Below is a small trained network, with its code and all its weights. Each question gives an input and a target symbol and asks what happens when units are switched off, that is, made to give their printed mean instead of their output.

import numpy as np


def w(rows, s, z=0):
    codes = np.array(rows[::2]) - 128.0
    scale = np.full(codes.shape[1], s)
    scale[-1] = z or s
    return codes * scale


def norm(h):
    return h / np.sqrt((h * h).mean(-1, keepdims=True) + 1e-5)


def f(y):
    return np.maximum(y, 0)


def softmax(a):
    e = np.exp(a - a.max(-1, keepdims=True))
    return e / e.sum(-1, keepdims=True)


def log_softmax(a):
    a = a - a.max(-1, keepdims=True)
    return a - np.log(np.exp(a).sum(-1, keepdims=True))


def net(x, mask):
    ids = ['ΞΣαβδελμπτ'.index(c) for c in x.split()]
    T = len(ids)
    res = E[ids] + P[:T]
    u = 0
    for l in range(2):
        r = norm(res)
        for j in range(2):
            rows = slice(2 * j, 2 * j + 2)
            q, k, v = (r @ M[l][rows].T for M in (Q, K, V))
            z = softmax(np.where(np.tri(T) > 0, q @ k.T / 2**0.5, -1e9)) @ v
            o = O[l][rows]
            res = res + np.where(mask[u + j], z, o[:, -1]) @ o[:, :-1]
        u += 2
        y = f(norm(res) @ A[l][:, :-1].T + A[l][:, -1])
        res = res + np.where(mask[u : u + 4], y, B[l][:, -1]) @ B[l][:, :-1]
        u += 4
    return log_softmax(norm(res)[-1] @ U[:, :-1].T + U[:, -1])


Q, K, V, O, A, B = {}, {}, {}, {}, {}, {}
E = w([
[111,132,121],'Ξ',
[129,121,114],'Σ',
[93,193,241],'α',
[106,135,93],'β',
[107,161,180],'δ',
[143,81,99],'ε',
[144,123,165],'λ',
[113,136,156],'μ',
[134,121,121],'π',
[1,52,207],'τ',
],0.0083)
P = w([
[150,152,116],'0',
[157,128,197],'1',
[54,152,32],'2',
[167,120,242],'3',
[50,155,35],'4',
[162,124,242],'5',
[62,173,20],'6',
[163,124,244],'7',
[51,170,26],'8',
[163,121,253],'9',
],0.0082)
Q[0] = w([
[135,173,132],'L0H0',
[130,134,120],'L0H0',
[175,152,254],'L0H1',
[136,93,99],'L0H1',
],0.015)
K[0] = w([
[231,64,123],'L0H0',
[176,111,60],'L0H0',
[9,1,209],'L0H1',
[126,141,86],'L0H1',
],0.0096)
V[0] = w([
[69,161,119],'L0H0',
[102,254,128],'L0H0',
[202,113,135],'L0H1',
[25,58,144],'L0H1',
],0.0069)
O[0] = w([
[160,95,121,176],'L0H0',
[206,158,79,163],'L0H0',
[92,211,25,145],'L0H1',
[69,3,143,255],'L0H1',
],0.0071,0.00058)
A[0] = w([
[108,42,33,253],'L0N0',
[188,117,255,143],'L0N1',
[137,42,174,84],'L0N2',
[103,222,20,137],'L0N3',
],0.008,0.0042)
B[0] = w([
[82,215,226,227],'L0N0',
[111,32,130,242],'L0N1',
[137,1,168,189],'L0N2',
[19,50,170,254],'L0N3',
],0.0066,0.0059)
Q[1] = w([
[102,28,228],'L1H0',
[209,138,229],'L1H0',
[70,86,3],'L1H1',
[253,167,198],'L1H1',
],0.012)
K[1] = w([
[43,136,87],'L1H0',
[86,88,152],'L1H0',
[169,254,10],'L1H1',
[81,34,129],'L1H1',
],0.012)
V[1] = w([
[209,80,73],'L1H0',
[200,87,182],'L1H0',
[75,131,65],'L1H1',
[162,255,81],'L1H1',
],0.0078)
O[1] = w([
[2,171,186,1],'L1H0',
[69,95,197,50],'L1H0',
[192,82,54,125],'L1H1',
[242,178,145,81],'L1H1',
],0.0083,0.0075)
A[1] = w([
[119,28,159,110],'L1N0',
[154,151,198,3],'L1N1',
[91,113,155,84],'L1N2',
[131,126,248,55],'L1N3',
],0.012,0.0015)
B[1] = w([
[104,254,126,255],'L1N0',
[133,195,231,144],'L1N1',
[212,101,190,160],'L1N2',
[174,25,57,174],'L1N3',
],0.0095,0.0081)
U = w([
[155,141,87,138],'Ξ',
[131,2,169,187],'Σ',
[223,37,39,4],'α',
[191,137,222,55],'β',
[157,126,85,117],'δ',
[119,182,178,131],'ε',
[35,98,39,145],'λ',
[142,133,92,101],'μ',
[10,169,203,105],'π',
[137,179,189,113],'τ',
],0.012,0.0035)

Each question gives the input, a string of symbols that net reads in full, and the target symbol t.
The units are the heads (2 rows each of Q, K, V and O) and the neurons (one row each of A and B). Each row of codes is followed by its name. A weight is (code - 128) times the scale printed after its matrix; where a second scale follows, it is the last column's (O, A, B and U).
mask holds one flag per unit, layer by layer, with each layer's heads first. A switched-off unit (its flag False) gives its mean, the last column of its rows in O or B, instead of its output. The means were averaged over made-up inputs and are rounded, as every weight is.
A unit's drop is (log p(t) with every unit on - log p(t) with that unit switched off) / (log p(t) with every unit on - log p(t) with every unit switched off).
The circuit of an input: a set's keep is (log p(t) with only the set's units on - log p(t) with every unit switched off) / (log p(t) with every unit on - log p(t) with every unit switched off). Starting from all 12 units, units are removed one at a time, each time the one whose removal leaves the highest keep (on an exact tie, the one counted first), for as long as the keep stays at least 0.8.
units of the circuit, in order: the units of the circuit, biggest drop first
top k neurons: the k neurons with the biggest drops, biggest first
top k neurons in layer l: the k neurons of layer l with the biggest drops, biggest first
which heads matter: for each layer, one digit per head in row order, 1 if its drop is at least 0.15 and else 0, layers parted by /
input δ β ε μ Σ, target β: top 3 neurons -> L0N0, L1N1, L0N2
input δ Ξ π ε ε ε μ ε λ, target β: units of the circuit, in order -> L0H1, L0H0, L1H1
input δ ε π α ε π π, target β: top 2 neurons -> L1N1, L0N0
input τ ε μ ε β, target π: which heads matter -> 01 / 00
input τ ε μ β λ ε δ, target π: units of the circuit, in order -> L0H1, L1N3
input τ ε τ Σ ε, target π: units of the circuit, in order -> L0N0
input δ δ ε π ε ε, target α: units of the circuit, in order -> L0N0, L0N1, L0H1, L1N0
input τ τ ε λ μ β Σ, target π: units of the circuit, in order -> L0N0, L0H1
input ε α δ λ α, target λ: which heads matter -> 01 / 00
input τ μ ε ε α ε δ λ τ, target π: which heads matter -> 01 / 01
input λ τ τ ε ε Σ λ Σ τ λ, target Σ: which heads matter -> 00 / 01
input ε ε ε τ π δ, target Σ: which heads matter -> 01 / 01
input α τ τ τ δ δ ε τ Ξ, target Σ: top 4 neurons -> L1N0, L0N0, L0N3, L0N2
input ε ε α, target λ: which heads matter -> 11 / 00
input δ π ε Σ α Σ α, target β: top 3 neurons in layer 1 -> L1N0, L1N1, L1N3
input β δ μ, target α: top 2 neurons -> L0N1, L0N2
input δ ε μ ε μ, target β: top 3 neurons -> L1N1, L0N2, L0N1
input α δ δ τ μ δ β, target Σ: top 2 neurons -> L0N0, L1N0
input τ β τ ε π τ τ τ λ, target π: top neuron -> L0N0
input δ ε Σ π μ β β, target β: top 3 neurons in layer 1 -> L1N1, L1N0, L1N3
